Below is a small trained network, with its code and all its weights. Each question gives an input and a target symbol and asks what happens when units are switched off, that is, made to give their printed mean instead of their output.

import numpy as np


def w(rows, s, z=0):
    codes = np.array(rows[::2]) - 128.0
    scale = np.full(codes.shape[1], s)
    scale[-1] = z or s
    return codes * scale


def f(y):
    return np.maximum(y, 0)


def softmax(a):
    e = np.exp(a - a.max(-1, keepdims=True))
    return e / e.sum(-1, keepdims=True)


def log_softmax(a):
    a = a - a.max(-1, keepdims=True)
    return a - np.log(np.exp(a).sum(-1, keepdims=True))


def net(x, mask):
    ids = ['αγεζθμπφψ'.index(c) for c in x.split()]
    T = len(ids)
    res = E[ids] + P[:T]
    u = 0
    for l in range(2):
        q, k, v = (res @ M[l].T for M in (Q, K, V))
        z = softmax(np.where(np.tri(T) > 0, q @ k.T / 4**0.5, -1e9)) @ v
        res = res + np.where(mask[u], z, O[l][:, -1]) @ O[l][:, :-1]
        u += 1
        y = f(res @ A[l][:, :-1].T + A[l][:, -1])
        res = res + np.where(mask[u : u + 8], y, B[l][:, -1]) @ B[l][:, :-1]
        u += 8
    return log_softmax(res[-1] @ U[:, :-1].T + U[:, -1])


Q, K, V, O, A, B = {}, {}, {}, {}, {}, {}
E = w([
[212,157,184,69,6],'α',
[200,186,110,175,213],'γ',
[201,62,89,128,202],'ε',
[54,203,148,147,44],'ζ',
[123,203,200,204,135],'θ',
[60,59,154,115,39],'μ',
[132,56,185,175,146],'π',
[119,41,54,73,101],'φ',
[165,173,20,108,149],'ψ',
],0.017)
P = w([
[44,95,157,32,201],'0',
[72,101,140,79,173],'1',
[100,104,130,113,151],'2',
[113,105,121,139,134],'3',
[132,108,112,160,122],'4',
[142,110,103,178,115],'5',
[141,110,94,195,107],'6',
[144,111,89,207,101],'7',
[149,112,82,216,96],'8',
[150,111,75,227,91],'9',
[152,114,68,238,87],'10',
[153,114,64,246,80],'11',
[153,111,60,253,78],'12',
],0.0068)
Q[0] = w([
[94,30,212,239,190],'L0H0',
[57,12,87,86,4],'L0H0',
[32,214,169,173,77],'L0H0',
[110,122,51,191,198],'L0H0',
],0.0042)
K[0] = w([
[108,38,242,235,182],'L0H0',
[51,48,98,98,84],'L0H0',
[14,234,190,177,93],'L0H0',
[68,138,79,135,254],'L0H0',
],0.0055)
V[0] = w([
[83,39,214,164,88],'L0H0',
[59,201,109,123,38],'L0H0',
[143,255,234,132,175],'L0H0',
[147,155,97,48,53],'L0H0',
],0.0065)
O[0] = w([
[203,218,46,64,177,4],'L0H0',
[210,46,92,185,255,188],'L0H0',
[131,16,94,8,84,37],'L0H0',
[175,119,249,103,154,222],'L0H0',
],0.0053,0.0018)
A[0] = w([
[174,123,152,56,119,250],'L0N0',
[162,108,212,178,253,119],'L0N1',
[13,89,212,171,94,60],'L0N2',
[129,75,43,74,141,88],'L0N3',
[46,129,156,105,122,162],'L0N4',
[140,210,172,118,76,40],'L0N5',
[116,254,122,116,147,87],'L0N6',
[145,170,88,84,231,104],'L0N7',
],0.0099,0.0019)
B[0] = w([
[157,163,171,197,104,252],'L0N0',
[149,53,127,27,88,213],'L0N1',
[211,72,124,55,174,225],'L0N2',
[199,59,198,57,103,204],'L0N3',
[113,71,154,87,80,171],'L0N4',
[147,104,153,63,97,243],'L0N5',
[175,3,106,51,114,197],'L0N6',
[135,99,250,82,66,199],'L0N7',
],0.011,0.0027)
Q[1] = w([
[127,102,141,115,148],'L1H0',
[152,115,127,39,119],'L1H0',
[142,89,142,36,105],'L1H0',
[107,209,105,249,150],'L1H0',
],0.018)
K[1] = w([
[165,40,147,79,155],'L1H0',
[121,96,202,71,67],'L1H0',
[71,84,194,16,73],'L1H0',
[186,210,40,254,145],'L1H0',
],0.011)
V[1] = w([
[88,126,144,90,117],'L1H0',
[68,221,186,136,180],'L1H0',
[131,76,147,1,102],'L1H0',
[90,9,245,93,58],'L1H0',
],0.0062)
O[1] = w([
[117,173,93,68,176,147],'L1H0',
[62,77,190,65,77,93],'L1H0',
[190,158,139,116,255,219],'L1H0',
[118,180,138,86,230,251],'L1H0',
],0.0064,0.014)
A[1] = w([
[107,99,102,167,6,63],'L1N0',
[136,151,125,220,84,226],'L1N1',
[119,182,138,220,148,196],'L1N2',
[162,70,156,49,114,3],'L1N3',
[155,80,126,51,134,24],'L1N4',
[114,113,143,127,123,106],'L1N5',
[105,132,130,132,120,112],'L1N6',
[148,135,105,83,129,154],'L1N7',
],0.016,0.0058)
B[1] = w([
[180,143,131,130,234,142],'L1N0',
[183,46,166,137,49,155],'L1N1',
[51,186,1,184,24,160],'L1N2',
[25,202,24,114,65,230],'L1N3',
[82,80,158,96,51,245],'L1N4',
[130,109,151,132,111,128],'L1N5',
[111,109,94,125,133,128],'L1N6',
[112,105,179,97,148,240],'L1N7',
],0.0096,0.011)
U = w([
[98,74,110,56,92,135],'α',
[212,98,208,112,203,255],'γ',
[96,235,3,152,178,171],'ε',
[103,117,83,166,75,212],'ζ',
[123,142,124,129,124,10],'θ',
[125,138,127,128,118,28],'μ',
[163,193,164,115,84,87],'π',
[123,142,125,130,123,20],'φ',
[128,146,116,126,124,5],'ψ',
],0.012,0.0046)

Each question gives the input, a string of symbols that net reads in full, and the target symbol t.
The units are the heads (4 rows each of Q, K, V and O) and the neurons (one row each of A and B). Each row of codes is followed by its name. A weight is (code - 128) times the scale printed after its matrix; where a second scale follows, it is the last column's (O, A, B and U).
mask holds one flag per unit, layer by layer, with each layer's heads first. A switched-off unit (its flag False) gives its mean, the last column of its rows in O or B, instead of its output. The means were averaged over made-up inputs and are rounded, as every weight is.
A unit's drop is (log p(t) with every unit on - log p(t) with that unit switched off) / (log p(t) with every unit on - log p(t) with every unit switched off).
The circuit of an input: a set's keep is (log p(t) with only the set's units on - log p(t) with every unit switched off) / (log p(t) with every unit on - log p(t) with every unit switched off). Starting from the 12 units with the biggest drops (on a tie, the unit counted first), units are removed one at a time, each time the one whose removal leaves the highest keep (on an exact tie, the one counted first), for as long as the keep stays at least 0.8.
circuit, biggest first: the units of the circuit, biggest drop first
most important unit: the unit with the biggest drop
k most important neurons: the k neurons with the biggest drops, biggest first
top k neurons in layer l: the k neurons of layer l with the biggest drops, biggest first
input ψ θ π ζ ε ψ α ζ, target γ: most important unit => L0H0
input π ψ α ψ α θ, target α: top 3 neurons in layer 0 => (L0N1, L0N0, L0N6)
input α π γ α ψ, target α: 3 most important neurons => (L0N3, L0N0, L0N7)
input α ε θ ψ ζ α θ ψ γ ε π ε, target ε: top 4 neurons in layer 0 => (L0N0, L0N3, L0N2, L0N6)
input ψ π π ψ ψ π γ ζ ζ ψ ψ γ, target γ: top 4 neurons in layer 0 => (L0N1, L0N5, L0N2, L0N4)
input ψ ψ ψ ψ ψ π α ε ψ ζ, target α: circuit, biggest first => (L0N2, L0N6)
input ψ ε α α γ φ μ θ, target α: circuit, biggest first => (L0N1, L0N6)
input γ ζ μ α ζ α π ψ ζ, target ε: top 2 neurons in layer 1 => (L1N2, L1N4)
input ζ ψ θ φ γ ε φ ψ ψ ψ α π, target α: top 2 neurons in layer 0 => (L0N1, L0N2)
input α ε ε γ, target α: 2 most important neurons => (L0N6, L0N0)
input ψ ψ μ θ μ α π μ ψ π μ, target ζ: top 3 neurons in layer 1 => (L1N1, L1N2, L1N3)
input ψ φ α π ψ θ φ α θ, target γ: 4 most important neurons => (L0N6, L0N1, L1N3, L0N0)
input μ φ φ ψ ψ ψ ψ, target ζ: top 4 neurons in layer 0 => (L0N1, L0N5, L0N2, L0N3)
input π α μ γ π ψ ψ α ζ φ φ α φ, target ε: most important neuron => (L0N2)
input α θ ε π α φ μ ψ θ π ψ α θ, target ε: 4 most important neurons => (L0N6, L1N2, L0N3, L1N4)
input θ ψ ζ ε α ε ζ γ π ψ π α ε, target ε: 2 most important neurons => (L0N3, L0N0)
input ψ θ μ ψ φ ε μ α ζ ζ ψ γ, target α: circuit, biggest first => (L0N1, L1N4)
input α ε π α ψ ζ α φ α ψ π ψ ζ, target γ: 3 most important neurons => (L0N2, L0N6, L1N3)
input μ α ψ μ, target γ: 2 most important neurons => (L1N3, L0N2)
input ψ ψ π θ φ μ ψ ψ θ μ θ, target ε: 3 most important neurons => (L0N6, L0N0, L1N2)
input ψ ε ψ π, target α: most important unit => L0N2
input ψ α α π ζ ζ θ ε ψ θ θ ψ θ, target ζ: 3 most important neurons => (L0N3, L0N2, L1N1)
input θ ψ ψ ψ ζ θ θ ψ α θ, target ζ: 4 most important neurons => (L0N6, L0N3, L0N5, L1N2)
input θ π ψ, target α: 2 most important neurons => (L0N3, L0N7)
input ψ μ ζ θ θ, target γ: 3 most important neurons => (L0N1, L1N3, L0N0)
input γ ψ α μ γ θ ψ ζ γ ε, target α: 4 most important neurons => (L0N3, L0N0, L0N1, L1N4)
input π π φ θ α ψ φ π ψ, target γ: circuit, biggest first => (L1N3)
